Each row is followed by its class.
[ -90  -56  203 -132  -19  -78  -16   56   -9  163  173  234  101   -4
  117  118  205  -24   43 -237 -266  169 -283  136  -85  -47   74  327
 -175 -182  138  -98  -51  325]  sala
[-111  233   49   37  -40   51   74  -84  -35   85 -398  -40  242 -114
  -16   80 -179 -255   73  -32  124 -410   77  -24 -157 -193 -200  -81
  -90   21  174  -91   56  -26]  Bibet
[ -77  294   13  117  -27  138   -7 -178    1  118 -563  -10  227 -124
  -50   25 -286 -226  224    9  271 -517  115  143 -100 -355 -115 -126
   72   62  270 -143  171  -47]  noba
[-292   75  183   11  129  -15   94  -33 -160  131  164   96  213 -194
   94  147  120 -120   62 -207 -110   26 -266  182 -104  -85  160  183
  -76 -305  181  -80  -61  160]  Bibet
[-133  129 -177   10   44 -166 -197  -82    6  -22  -70  168  275  128
   77  -69  -30   43  254   54 -174 -101 -133  541  117 -312  151  100
   80 -193   11  109  221  137]  bame
[ 242 -185 -117 -342   43 -357 -425   70  180   46  108  401   40  420
  105  -91  -33  327  105    9 -588  195  -91  447  104  -28  -61  367
 -128  -16 -100  153   90  478]  Bibet
[-443  290 -446   95  229  -21 -150 -285  -68 -512  172 -138  544 -141
   44 -296   14  -88  588  175  103 -263 -191  896  300 -704  665 -172
  345 -271 -144  356  431 -403]  Rurim
[-186   39 -500  -46  128 -358 -367  -65   46 -498  470   66  242  363
   74 -318  207  214  342  253 -314  178 -192  800  295 -245  478   61
   46 -368 -315  498  251 -107]  Vep
[-272  221  234  106   41  129  158  -91 -171  237  -83  -37  219 -308
   46  190   -4 -295   55 -208   86 -198 -154   27 -191 -112  -28   41
  -51 -202  230 -208  -82  145]  Ruril
[ 168  -81  -13 -198  -42 -138 -294   16  102  190 -210  325   43  272
   43  -15  -47  186  114  -35 -306   -1  -18  406    5 -153  -28  272
  -18   15   53  -12  129  364]  Vep
[-186  112  249  -26  -31  166  274  -18 -144  343 -138   14  206 -367
   33  275   24 -343   16 -273  148 -278 -228 -250 -354  -19 -100   97
 -102   12  261 -310  -95  144]  Rurim
[ 180 -247  249 -313  -78 -288 -189  165   74  405  199  603   65  263
  133  253  220  158 -104 -299 -719  384 -315  163 -158  114 -142  613
 -329 -124   92 -176 -178  688]  Rurim
[-142  220 -285   54  109  -74 -162 -129   -3 -315   -8  -46  251  127
   10 -200  -33   70  265   90  -11 -141   55  542  227 -368  282 -102
   95 -152  -95  220  240 -246]  Ruril
[-143  -18  127 -145   56  -78  -59  -43    9  156  193  229  148  -47
  106   98  142  -62  158 -229 -329  150 -326  379    1 -171  175  247
   48 -191  162  -44   42  330]  Ferol
[  54  106  112  -87  -61   12   71    5   41  340 -510  198  202 -104
   27  138 -150 -178   69 -187   52 -426   31  -92 -207 -141 -317  155
 -172  156  267 -241   18  269]  Ruril
[   1  167  540  136  -32  292  312  -43 -150  608 -598  -43   17 -482
   -7  369 -153 -502 -163 -365  389 -416   82 -473 -501   90 -537    1
 -160  121  547 -571 -235  407]  Bibet
[ 166 -135   88 -123  -47 -212 -257   -3   44  286 -186  309   92  274
   43  151 -250  129  -57   75 -409   -8  -57  193  -78   25 -210  247
  -68 -117   46  -35  -48  389]  Rurim
[-148  -35  231 -222    2   13   73   14  -72  293   75  135   88 -155
   78  246  135  -89   34 -285 -208   52 -362  108 -208   -8   43  225
 -107  -94  145  -87  -54  359]  Ferol
[-192  152  177   94   20   47  160    2 -139  196  -36   49  256 -135
   90  206   10 -224  -37 -211  -45 -147 -166 -118 -221  -29  -87  138
 -153 -289  238 -198 -125  171]  sala
[-210  167 -140 -134  107   -4 -157 -190  -18  -73 -186   66  388  -66
   39 -104 -197  -28  397   45  -86 -358 -171  616   89 -498  271   15
  190  -89   56  131  297    8]  Bibet
[-294  288 -294   88  179    0 -105 -182  -38 -349   36  -91  388  -90
   25 -199    1  -87  394   82   61 -234  -81  561  155 -522  344 -108
  210 -100  -65  192  288 -231]  noba
[-212  115   87 -192   35   90   96  -23  -56   71  131   77  175 -228
   72   42  199 -118  226 -280  -12  -46 -263  227 -107 -169  229  166
 -116  -51  137  -45  111   95]  Bibet
[-196   52   39   34   49 -170   -5  -27  -72  -61  332   96  237   28
  119   98  154 -102   68  -56 -261  100 -272  196  -45  -68  128  214
 -137 -332   32   43  -33   94]  Bibet
[ 217 -173 -130 -205   11 -428 -456   44  158  -10  166  457   56  486
  112 -104   38  258   96   92 -613  246 -120  594  153  -93   46  331
 -146 -136 -136  182   88  441]  Ferol
[ 166  -68  152 -189  -55 -191 -126  109   82  277   28  455   41  220
  108  133   91   65  -46 -222 -433  160 -136   61 -110   -5 -158  402
 -288  -46  152 -151  -21  481]  Ferol
[ -30  -63   96 -153   34 -187  -57  113    4  236  229  410  145   34
  172  123  278  -13   54 -255 -381  172 -357  215 -135  -34   95  449
 -180 -135   95  -85  -24  524]  Ferol
[ 240   44  248  -92 -162  -14   35   81   57  435 -545  258   20   73
   10  222 -174 -163 -152 -187  -16 -258  160 -413 -345   80 -560  183
 -330  228  284 -304 -102  319]  Bibet
[ -96   67 -314  -54   76 -184 -276 -133   68 -269   67   99  315  217
   28 -140  -57  130  307  165 -231  -81 -116  648  213 -372  285   31
  122 -208 -113  250  245  -74]  Rurim
[ -65 -126  138 -211   52 -245 -156   24   -3   41  386  301  157  156
  149  100  232  111   48 -162 -575  311 -387  460   24 -123  194  394
 -213 -290   -7   53  -28  354]  Ferol
[-218  150   56  -17   82  -51  -56  -74  -60  -28  200  105  197  -36
   71    6  152  -63  192 -150 -201   84 -243  475   44 -212  286  124
    5 -274  103   -5   63   92]  noba
[-285  297   38  179   63  176   34 -216 -149   25 -384 -173  404 -223
   16  104 -274 -218  197   27  208 -511  -70  213  -78 -409   40 -109
   56 -250  176  -59  120 -149]  sala
[ 182 -315  211 -292    4 -369 -232  181   76  280  389  569  -13  348
  210  127  287  246 -112 -254 -808  588 -303  203  -34  129 -119  611
 -340 -188    5   -4 -164  705]  Ferol
[ 294 -173  326 -196 -134 -142  -45  246   44  440  -37  489 -108  190
  113  141  270  -37 -253 -357 -397  233  -36 -274 -331  288 -438  518
 -409  104  196 -337 -268  706]  sala
[ 216 -147  444 -251 -151 -172  -19  175   54  623 -146  493  -70   78
  112  288   93  -29 -197 -389 -414  128 -122 -227 -282  153 -451  496
 -351   75  289 -391 -235  739]  Vep
[ 139   42  -41 -283    6 -132 -282  -32  130  106 -166  276   35  195
   33  -69  -96  170  198  -75 -243  -85  -19  431   38 -188  -34  171
  -98  100  100   25  160  344]  noba
[  36   60   -2 -104    1    8  -43  -35   12   55 -234  102  143   32
    3    0  -78  -65  101  -47  -58 -205   25  197  -60 -193  -40   25
  -67  124   60   -6  130   65]  Ferol
[-183   14  104  -39   90  -63   40    1  -83   88  214  188  226  -73
  121   82  250  -45   96 -269 -241  129 -239  213  -78 -114  104  306
 -131 -254  140  -84  -47  235]  Bibet
[-253  129   74  111  147  -49    9 -122 -115    9  142   74  271  -90
  101   87   12 -184  130  -86 -114  -48 -212  249    5 -241  179   92
   42 -334  149  -34   33   68]  Ferol
[  55   43  189 -161  -46   44  -48  -87   16  351 -474  207  129  -55
   -5  168 -227  -84   77 -159  -55 -332  -44  108 -161 -223 -131  106
  -10  120  226 -181   32  302]  Ferol
[ 140   13   28 -118   22 -180 -262  -62  -11  226 -220  246  136  221
   31   99 -247  102    0   -6 -313  -98   18  277  -78  -62 -185  177
  -66  -89   79  -25   15  310]  Rurim
[  38   41 -125 -180  -56 -133 -212  -23  139   15  -94  206  103  171
   51  -72   34  117  208  -49 -221    1  -58  391   60 -223   35  147
  -68    6    8   87  133  200]  noba
[   4 -187  232 -221    3 -309 -156  115   30   86  363  426  121  172
  146  104  327   33  -17 -179 -569  379 -384  371  -65  -32  127  500
 -242 -206  -30   19 -133  450]  Ruril
[-305  201 -188  122  133   25 -155 -288  -91 -260  -56 -154  406   -3
    5  -78 -221  -79  349  241   -9 -311 -121  741  191 -476  345 -171
  244 -323  -35  230  250 -249]  bame
[-391  270 -352  104  194  -51 -205 -286  -58 -379   97 -102  427  -14
   22 -215  -23    4  479  120    6 -193 -138  899  322 -588  575 -129
  311 -357  -84  270  334 -290]  bame
[-148  -92  -71 -129   74 -281 -209   15    9 -139  549  250  163  228
  124  -45  270  145  164  -36 -509  394 -340  544  106  -85  322  314
  -83 -333  -87  203   59  181]  Bibet
[ 120  -51  -33 -130  102 -222 -287  -51   47   81  -39  334  171  237
   96  -43 -162  122  127   -3 -403    5  -71  425  106 -244   22  204
   30  -76   15   54  110  314]  Ferol
[ -81  187  -81  147   77  -35  -98 -101  -61  -23 -287   -2  316   93
   31    8 -239  -24   65   77  -48 -307   50  258   -6 -215    6   10
  -17 -291  119    5   71   -6]  sala
[  -1  229   17  140   -2   26  -19  -88  -17  107 -407   30  204   19
    3   71 -229 -183   57    4  141 -397  130   21 -113 -176 -171  -23
  -34  -44  186 -125   46    9]  Ruril
[ 183 -184  265 -409   46 -272 -105  221   -5  422  217  536    8  101
  183  190  228  128 -154 -433 -568  319 -301  -56 -280  185 -186  638
 -395   14  108 -184 -185  726]  Bibet
[-242  162 -348  -33  131 -216 -295 -166    8 -328  193   51  350  148
   80 -213   26   89  417  140 -203  -57 -188  777  288 -485  467   23
  174 -286 -164  333  315 -116]  Vep
[ -22    8 -173  -52   90 -236 -259  -52   67  -88   56  236  257  210
   95 -110  -93   68  235  125 -307  -50  -96  482  136 -261  124  160
   41 -105  -25  152  189  159]  Bibet
[-145  276  -40  213   90    5 -110 -162  -33  -13 -261   10  257  -31
   46  -47 -168 -112  213   43  100 -285   44  324   60 -385   52  -45
   98 -173  168  -77  151  -11]  noba
[-503  368 -281  322  135  204   53 -346 -161 -398 -149 -431  386 -192
 -102  -96 -208 -204  375  300  400 -424  -38  630  200 -456  522 -466
  362 -351   27  290  325 -693]  bame
[-200  -51 -202 -100  123 -341 -259   20  -17 -226  694  180  168  244
  170  -78  276  205  182   49 -515  484 -411  658  216  -86  425  218
   -3 -451 -196  341  119  126]  Rurim
[ 113 -210  211 -157   47 -305 -130  141  -31  318  209  479  114  189
  150  138  169   87 -123 -237 -570  247 -219  104 -144   75 -101  553
 -265 -164   77 -201 -199  599]  Vep
[ 240  127  159  -57  -69  -49  -79   27   91  407 -536  330   38   79
   44  115 -200 -129  -44 -186  -24 -294  161 -160 -203  -96 -434  170
 -191  187  327 -301   23  395]  Ferol
[-405  283 -358  123  162   21  -93 -257  -40 -415  131 -272  387  -50
   36 -132  -54  -25  438  156  101 -258 -174  631  264 -516  479 -223
  213 -334  -90  301  344 -400]  Ferol
[  87   72   60  -31   28    4  -83  -71    0  153 -364  152  238   20
   26   59 -252    2   56  -74  -46 -331   44  136  -98 -250  -91  144
  -49    9  162 -114   31  153]  sala
[ 348 -105  331 -329 -100  -55 -103  121   33  617 -511  464  -51  127
   45  259 -102   89 -197 -338 -315 -157   61 -125 -352   55 -512  418
 -337  287  241 -363 -127  726]  Ferol
[ 139  162   47  -74  -41  -32  -80  -65   46  248 -458  102   98   57
   -9   68 -303  -74   46  -81   24 -360  165  -19  -87  -81 -351   21
 -132   90  194 -169   71  180]  bame
[-120   -6  227 -181   28  -84    0   45  -60  216  153  231  128  -76
  116  148  192  -92   46 -261 -257  110 -312  185 -152  -43   71  323
 -162 -123  112  -88  -61  366]  Ruril
[ 100   69  109  -42  -62   13  -99  -31   -6  220 -430  130  149  113
    0  118 -209  -54  -36  -73 -112 -254   79   57 -193  -86 -237  126
  -41  -39  153 -143  -24  270]  sala
[-135   49 -272  -57   71 -187 -202  -88    8 -133   74  105  290  122
   48  -76  -16   90  264  109 -196  -91 -174  500  116 -268  207   77
   89 -164 -100  185  199    5]  Rurim
[ 199 -200  213 -350  -85 -296 -178  223   90  408  198  624  -54  245
  157  120  293  143  -69 -344 -586  377 -250   80 -155  157 -157  600
 -330   20   64 -143 -150  730]  Ruril
[ 188 -166   36 -174    5 -344 -361   60  113  226   -4  474  142  317
  138   43  -22  209   63  -23 -530   93 -175  402  -12 -132  -92  455
  -94 -107  -18    3  -22  607]  Vep
[-588  303   14  197  270  250  237 -253 -269 -212  175 -102  559 -644
   85  -88  111 -388  480 -130  412 -419 -364  368   -9 -719  681  -14
  278 -136   97  -73  219 -327]  Bibet
[-353  391 -114  189   81  189   93 -254 -134  -40 -359 -183  413 -338
  -31   15 -224 -262  337   18  421 -574  -49  289  -25 -513  216 -213
  209  -76  127  -12  257 -301]  bame
